Known rows:
fligrak: [ 46  17 -19   0   8 -31 -13   6  19  24  19 -20   0   9  33   3 -15  -7
 -44]
gagen: [ 32   0 -40   7  29  -3  42  61  46 -55  25   5  17 -43  46   2  36  23
  -6]
rifun: [ 24  25 -13  -4  27 -11  17  12  17 -26  23 -17  18  -6  21   8   9  10
 -22]
flonul: [ 65  24 -27  11  16 -20 -15   6  39  33  19  -7  20   2  56  -2  -2  -7
 -40]
pusofli: [ 42  40 -23  20   3 -40  -4  37  13  12  22 -24   3 -16  11   1   4   7
 -10]
nistul: [ 83  25 -15   2  13   0  14   7  58  12  26 -21  44 -15  55  -3  43 -11
 -42]
drubrim: [ 47  26 -14  12   1  -5  -8 -12  40  10  30 -15  19 -31  59 -12  28 -17
 -16]
fadra: [ 42  40  14  10   3 -52  -5   5  34  -1  14 -25  16 -24   5   4  13   5
  -5]
laklar: [ 31  41  26   3  15 -36 -39 -69   4  34  20 -53  27  26  18  -2   0 -27
 -40]
fleple: [ 39  19 -32  -7  22 -13  21  29  37 -29  18   3   8  -1  25  21  26   9
 -44]
plutridok: [ 45  48 -18  23 -16 -17 -36  27  26  20  22 -27  11   1  23   2 -13   5
 -20]
feskor: [ 67  42 -25   7  38 -17 -20 -20   6  41  27 -25  25  31  37  -1  17 -16
 -76]
klibrus: [ 37  19  19   8  23 -57 -35 -37  29  14  10 -44  29  38  10  -1 -17 -23
 -42]
rire: [ 58  20 -26   7  18 -62 -17 -10  15  15  17 -33  20  33  28  -2  -4  20
 -60]
zogris: [ 22  30 -12  29  11 -40 -40  13  30 -11  19 -25  23  -1   1  14 -24 -19
 -15]
dorus: [ 47  19 -34  15  12 -33 -23  -3  35  30  11  -6  11  26  45   3 -10  -6
 -58]
sidren: [ -5   1 -22   2  24 -14  -5  14  45 -41  23 -11  33  -1  34  20 -12  -8
 -29]
nede: [ 26  38 -11  19   6 -42 -42  13  18   7  27 -32  16  15  -4  11 -24 -12
 -39]
togru: [ 52  35 -31  10  14  -1 -40  -2  27  45  26  -7  10  15  54   3   9 -20
 -46]
vosi: [ 37  24 -32   0  26   2   2  20  43 -34  22 -15  26   1  27  28  14   7
 -46]
feragu: [ 56  29  -9  10  13   2  -6 -14  52  17  28 -35  32  -5  53 -10  27  -4
 -27]
rizedro: [ 48  38 -47  16  -5 -38 -37  30   8   1  33 -30  16   3  11  15   3   9
 -38]
gatu: [ 26  -5 -23   8  26 -31 -24  10  54 -24  19 -14  11  10  38   5 -14 -18
 -45]
dristugrul: [ 41   6 -20  -3  28   4  37  37  69 -62  24 -10  36 -22  26  14  42  18
 -27]
lafe: [ 48  25  -9  -6  29 -54 -27 -14  29  16  18 -41  22  32   7   6   3 -17
 -58]
brileflim: [ 40  40  -9  20  16 -39 -35 -31  23  17  20 -21  20  14  24  -2   4 -22
 -44]
kliklu: [ 45  32  14   1  19 -46 -34 -33   3  31  23 -35  17  29   8  -7 -13 -27
 -55]

Facts:
bradruzu {φ=f, μ=284, ψ=h}
braskar {φ=e, μ=397, ψ=i}
bregreplun {φ=e, μ=397, ψ=g}
bretrus {φ=a, σ=pegro, dopli, brileflim, μ=284, ψ=g}
briflin {φ=a, σ=roril, μ=92, ψ=g}
brileflim {φ=f, σ=zefun, μ=92, ψ=g}
brogus {φ=c, μ=284, ψ=h}
broska {φ=f, σ=plutridok, μ=284, ψ=h}
davun {φ=a, σ=dopli, pidro, μ=284, ψ=g}
dopli {φ=e, σ=laklar, μ=914, ψ=k}
dorus {φ=d, μ=647, ψ=g}
drelun {φ=d, μ=284, ψ=h}
dristugrul {φ=c, σ=vosi, μ=914, ψ=i}
drokotror {φ=b, μ=284, ψ=i}
drolan {φ=d, σ=pegro, roril, μ=284, ψ=j}
drubrim {φ=c, μ=397, ψ=h}
fadra {φ=b, μ=397, ψ=j}
fanek {φ=e, μ=914, ψ=g}
feragu {φ=c, σ=kliklu, μ=914, ψ=h}
feskor {φ=f, σ=bretrus, makomun, davun, dopli, zefun, μ=647, ψ=h}
fitru {φ=b, σ=zugros, mebrar, vofos, μ=914, ψ=h}
flagri {φ=f, μ=397, ψ=i}
flatotum {φ=c, μ=92, ψ=h}
fleple {φ=d, μ=397, ψ=i}
fligrak {φ=a, μ=258, ψ=g}
fliplugras {φ=d, μ=914, ψ=g}
flonul {φ=f, μ=284, ψ=g}
flovul {φ=e, σ=lagur, klibrus, skadas, μ=284, ψ=g}
flupabruk {φ=b, μ=284, ψ=h}
foreklor {φ=d, σ=trostal, dopli, μ=914, ψ=g}
gagen {φ=c, μ=284, ψ=i}
garukur {φ=c, μ=647, ψ=h}
gatu {φ=e, μ=914, ψ=l}
geflur {φ=e, μ=914, ψ=h}
gesan {φ=b, μ=258, ψ=l}
ginom {φ=a, μ=914, ψ=g}
grebeben {φ=c, μ=914, ψ=g}
gretir {φ=f, μ=258, ψ=k}
greza {φ=f, μ=914, ψ=h}
grosidros {φ=d, μ=284, ψ=g}
grostamor {φ=d, μ=914, ψ=h}
grosu {φ=c, μ=397, ψ=g}
kaze {φ=c, μ=284, ψ=g}
keples {φ=a, σ=trostal, drolan, μ=284, ψ=i}
kifas {φ=a, μ=92, ψ=k}
kiskis {φ=c, μ=92, ψ=i}
klakluk {φ=b, σ=troklu, μ=284, ψ=k}
klazok {φ=a, μ=92, ψ=h}
klemuk {φ=a, μ=397, ψ=g}
klibrus {φ=a, σ=greza, μ=647, ψ=k}
kliklu {φ=a, σ=laklar, rifun, brileflim, μ=92, ψ=g}
klovastal {φ=e, μ=258, ψ=g}
klukles {φ=e, μ=258, ψ=h}
lafe {φ=a, σ=bretrus, pidro, μ=914, ψ=g}
lagur {φ=f, σ=briflin, μ=647, ψ=h}
laklar {φ=a, σ=greza, μ=397, ψ=h}
lipubos {φ=c, μ=914, ψ=h}
loskil {φ=c, μ=92, ψ=g}
lostel {φ=f, σ=plutridok, μ=284, ψ=h}
makomun {φ=c, σ=roril, greza, rifun, brileflim, μ=397, ψ=h}
maskabo {φ=b, μ=284, ψ=g}
mebrar {φ=f, σ=vosi, vasan, μ=397, ψ=g}
mepetus {φ=e, μ=397, ψ=l}
nede {φ=a, σ=vosi, μ=647, ψ=j}
nistul {φ=c, σ=zugros, tretun, klakluk, nede, μ=284, ψ=h}
nisu {φ=e, σ=feragu, plutridok, μ=258, ψ=g}
paras {φ=e, μ=258, ψ=i}
pegro {φ=e, σ=gesan, μ=284, ψ=h}
pidro {φ=a, σ=kliklu, makomun, laklar, μ=397, ψ=j}
pirival {φ=d, μ=397, ψ=h}
pligokor {φ=e, σ=vasan, μ=914, ψ=g}
plutridok {φ=d, μ=397, ψ=j}
postok {φ=e, μ=284, ψ=h}
pudol {φ=f, σ=sazu, μ=258, ψ=g}
pusofli {φ=b, μ=284, ψ=j}
rifun {φ=b, μ=284, ψ=i}
rire {φ=d, σ=foreklor, μ=647, ψ=g}
riskur {φ=f, μ=258, ψ=l}
rizedro {φ=f, σ=foreklor, skadas, μ=914, ψ=j}
roril {φ=d, σ=tosar, μ=284, ψ=g}
rosi {φ=b, σ=tosar, roril, μ=284, ψ=g}
rukli {φ=a, μ=397, ψ=j}
rumum {φ=b, μ=914, ψ=g}
sazu {φ=a, σ=pegro, kliklu, μ=284, ψ=g}
sibar {φ=b, μ=258, ψ=g}
sidren {φ=e, σ=tosar, μ=647, ψ=i}
skadas {φ=f, σ=rosi, roril, drolan, μ=284, ψ=l}
skeko {φ=e, σ=lagur, μ=92, ψ=j}
sorim {φ=b, μ=914, ψ=j}
stefur {φ=a, μ=647, ψ=h}
stemefel {φ=d, σ=rosi, trostal, μ=914, ψ=g}
stubim {φ=d, σ=klibrus, μ=284, ψ=g}
tebrok {φ=b, μ=647, ψ=g}
tobra {φ=c, σ=makomun, sazu, skadas, vasan, μ=397, ψ=k}
togru {φ=f, μ=914, ψ=h}
tosar {φ=a, σ=gretir, μ=914, ψ=g}
tramer {φ=b, μ=397, ψ=g}
tretun {φ=d, σ=lafe, μ=284, ψ=i}
troklu {φ=c, μ=284, ψ=g}
trostal {φ=b, μ=397, ψ=g}
tunom {φ=d, μ=258, ψ=g}
tuzum {φ=d, σ=sidren, vofos, μ=914, ψ=h}
vasan {φ=f, σ=lagur, μ=284, ψ=j}
vegren {φ=a, μ=284, ψ=g}
vofe {φ=d, μ=284, ψ=k}
vofos {φ=b, σ=feragu, vasan, μ=397, ψ=g}
vosi {φ=f, σ=rifun, skadas, μ=914, ψ=i}
zage {φ=d, μ=284, ψ=i}
zefun {φ=e, μ=92, ψ=j}
zogris {φ=e, μ=647, ψ=j}
zugros {φ=a, σ=gesan, lagur, μ=397, ψ=g}

Rows:
[ 11  42   6  29   4 -46 -52 -22  11 -15  20 -38  20  -8 -15   6 -28 -37
 -16]	zefun
[ 31  20 -13  11  15  -8 -37 -23  42  20  25 -25  22  14  49   7   4 -34
 -44]	geflur
[ 35  42 -21  19  14 -12 -49 -55  -3  41  24 -39  23  23  32   3  -5 -28
 -43]	greza
[ 45  31 -14  19   5  10 -46 -49  49  44  20  -8  43   7  64  16 -13 -38
 -61]	lagur
[ 44  26   1  12  -8 -50 -15 -45  11  29  27 -32  19 -10  37  -4 -10  -4
 -28]	trostal
[ 35  49  -5   8  -4 -54 -38  -7  -2  12  31 -39  22  18 -16   3  -6 -14
 -28]	pidro
[ 49  24  -7   0 -16 -27  -5  -5  24  43  30 -27  18  -4  57  -9 -10   5
 -38]	rosi
[ 29  26  -9   8  31 -20 -33 -25   7  47  24 -13   8  26  36  -2 -13 -24
 -62]	stefur
[ 71  31 -37   6  15  -5 -27  10  27  28  24 -13  16   6  41   5   2 -20
 -54]	pudol
[ 47  23 -42   2  38 -10  17  26  22 -24  20  -5  22  10  20  26  14   6
 -52]	tretun
[ 34  28   9  13 -13 -29 -55 -11  61 -12  21 -31  52  -9  14  22 -18 -37
 -23]	skeko
[ 34  25 -10  10  17  -2 -27 -33  35  28  25 -21  27   0  41  20 -11 -50
 -48]	pegro
[ 27  12 -17   8  24  -7  16  18  72 -63  18   5  30 -36  37   5  41   7
 -14]	kiskis
[ 43  15 -12   1   7 -18   1 -10  53 -12  10 -10  16 -14  33  20   0 -16
 -41]	gesan
[  9   6 -29  -2  31  -6   8  41  38 -54  23  -8  14 -13  23  21   8  -7
 -22]	paras
[ 43  17  17  -3  14 -53  -8  -7  53   9  14 -18   6  11  15   0  -2 -19
 -29]	kifas
[ 66  34 -15   1  11 -16   0  -6  20  45  24 -16  10   4  54  -7  10  -6
 -42]	flupabruk
[ 31   9   4   0 -13 -39 -26 -20  40  18  19 -39  17  15  35   6 -26   0
 -37]	tosar
[ 34  38 -18  14   6 -35 -24  21  31  -5  16 -23   6  -5  10  10   5   4
 -17]	sorim
[ 85  16 -13  -1 -16 -27  12  29  67  -9  34 -23  35 -24  35  -7  36  -4
 -21]	tobra
[ 48   8  -4   1   5 -13 -32 -21  81  -1  16 -22  51  18  40  18 -14 -41
 -50]	pligokor
[ 53  26 -44  13   0 -46 -20  -4  -1  29  21 -39   8  28  29   0  -5  11
 -56]	foreklor
[ 57  13 -16   3   1 -32 -19  -1  46  18  29 -35  37  17  47   4 -13 -28
 -51]	flovul
[ 54  13 -31   5  -2 -29  -6   5  43  16  23 -19  28  -1  61   8 -12   7
 -53]	skadas
[ 51  27 -29   7  10  -7 -29 -11  30  37  18 -18  13  25  43   9  11  -2
 -60]	grostamor
[ 67  31 -41   5   9 -28 -14   9   9  39  26 -28  13  33  38 -10  -2  12
 -62]	stubim
[ 64  24   8   2   5 -40 -10 -14  46  22  20 -15  20  -4  35  -9   9 -10
 -29]	tramer
[ 34  15  -7  14  22 -38 -33 -29  22   3  25 -44  19  18   2   0 -17 -24
 -27]	dopli

